Below are the code and all the weights of a small trained network. Each question names an input and a class and asks about switching units off, where a switched-off unit gives its printed mean instead of its output.

import numpy as np


def w(rows, s, z=0):
    codes = np.array(rows[::2]) - 128.0
    scale = np.full(codes.shape[1], s)
    scale[-1] = z or s
    return codes * scale


def norm(h):
    return h / np.sqrt((h * h).mean(-1, keepdims=True) + 1e-5)


def f(y):
    return np.maximum(y, 0)


def log_softmax(a):
    a = a - a.max(-1, keepdims=True)
    return a - np.log(np.exp(a).sum(-1, keepdims=True))


def net(x, mask):
    res = np.array(x, float).reshape(1, 5) / 4 @ E
    u = 0
    for l in range(4):
        y = f(norm(res) @ A[l][:, :-1].T + A[l][:, -1])
        res = res + np.where(mask[u : u + 3], y, B[l][:, -1]) @ B[l][:, :-1]
        u += 3
    return log_softmax(norm(res)[-1] @ U[:, :-1].T + U[:, -1])


A, B = {}, {}
E = w([
[85,135,113,223,149,127,143,42,191],'x0',
[130,198,151,149,128,144,55,108,161],'x1',
[140,148,161,176,180,176,121,153,72],'x2',
[111,82,212,183,142,122,104,152,105],'x3',
[5,84,173,22,190,145,30,119,162],'x4',
],0.0022)
A[0] = w([
[185,104,5,99,126,203,209,235,69,4],'L0N0',
[134,231,70,60,136,229,59,110,165,70],'L0N1',
[11,101,163,47,231,170,106,121,104,81],'L0N2',
],0.0028,0.0019)
B[0] = w([
[207,207,20,11,99,58,193,85,95,219],'L0N0',
[102,32,28,138,27,143,147,78,165,193],'L0N1',
[110,120,169,144,252,14,143,167,63,250],'L0N2',
],0.0033,0.0024)
A[1] = w([
[95,70,131,43,93,205,81,198,80,17],'L1N0',
[36,73,208,69,253,165,63,194,148,116],'L1N1',
[114,85,160,37,156,104,128,229,103,7],'L1N2',
],0.0033,0.0017)
B[1] = w([
[35,137,121,203,102,213,91,2,209,158],'L1N0',
[117,57,148,33,249,16,75,226,57,255],'L1N1',
[142,150,143,133,129,231,78,106,91,188],'L1N2',
],0.0039,0.0037)
A[2] = w([
[44,57,124,210,74,137,215,50,254,5],'L2N0',
[162,31,171,63,93,137,152,153,51,155],'L2N1',
[74,214,81,106,132,225,40,44,234,136],'L2N2',
],0.0035,0.0016)
B[2] = w([
[73,39,176,118,85,128,177,213,207,213],'L2N0',
[91,151,119,137,51,135,110,78,165,254],'L2N1',
[75,138,2,203,169,165,4,38,177,199],'L2N2',
],0.0051,0.0026)
A[3] = w([
[184,199,163,239,93,160,160,41,16,130],'L3N0',
[104,104,77,254,219,110,110,105,180,155],'L3N1',
[160,107,76,245,164,95,207,188,189,5],'L3N2',
],0.0034,0.0015)
B[3] = w([
[101,166,203,144,254,192,97,63,95,251],'L3N0',
[101,124,23,16,25,161,36,64,165,254],'L3N1',
[81,91,152,160,133,227,101,79,170,216],'L3N2',
],0.0042,0.0024)
U = w([
[23,86,44,188,23,243,23,17,235,219],'0',
[43,18,238,230,18,141,245,231,240,47],'1',
[219,240,232,245,208,243,217,26,16,159],'2',
[184,128,143,236,224,27,180,255,205,2],'3',
[242,236,17,15,16,29,242,146,38,195],'4',
[15,14,224,19,237,13,13,232,49,223],'5',
[71,220,220,233,116,129,24,213,88,18],'6',
],0.0059,0.0053)

Each question gives the input, the list of numbers given to net, and the class t.
The units are the neurons (one row each of A and B). Each row of codes is followed by its name. A weight is (code - 128) times the scale printed after its matrix; where a second scale follows, it is the last column's (A, B and U).
mask holds one flag per neuron, layer by layer. A switched-off neuron (its flag False) gives its mean, the last column of its row in B, instead of its output. The means were averaged over made-up inputs and are rounded, as every weight is.
A unit's drop is (log p(t) with every unit on - log p(t) with that unit switched off) / (log p(t) with every unit on - log p(t) with every unit switched off).
The circuit of an input: a set's keep is (log p(t) with only the set's units on - log p(t) with every unit switched off) / (log p(t) with every unit on - log p(t) with every unit switched off). Starting from all 12 units, units are removed one at a time, each time the one whose removal leaves the highest keep (on an exact tie, the one counted first), for as long as the keep stays at least 0.8.
circuit, biggest first: the units of the circuit, biggest drop first
top k neurons: the k neurons with the biggest drops, biggest first
k most important neurons of layer l: the k neurons of layer l with the biggest drops, biggest first
drop of u: that unit's drop, to one decimal
input [-7,-6,6,4,-3], class 2: top 2 neurons	L3N0, L1N1
input [-3,-1,1,0,-2], class 4: circuit, biggest first	L0N0
input [-2,-4,8,0,-3], class 2: top 3 neurons	L3N0, L1N1, L3N1
input [-6,2,-2,8,-8], class 2: circuit, biggest first	L3N0, L1N1
input [-5,2,5,-7,4], class 0: top 2 neurons	L0N1, L1N0
input [4,-1,-4,6,-1], class 1: top 2 neurons	L2N0, L1N1
input [8,5,-5,5,4], class 5: 2 most important neurons of layer 1	L1N1, L1N0
input [-4,-3,3,3,-6], class 2: top 3 neurons	L3N0, L1N1, L3N1
input [-4,-6,7,-6,0], class 4: drop of L3N2	0.0
input [8,5,4,5,6], class 5: drop of L1N1	0.4
input [8,-8,-3,-3,5], class 5: drop of L1N1	0.1
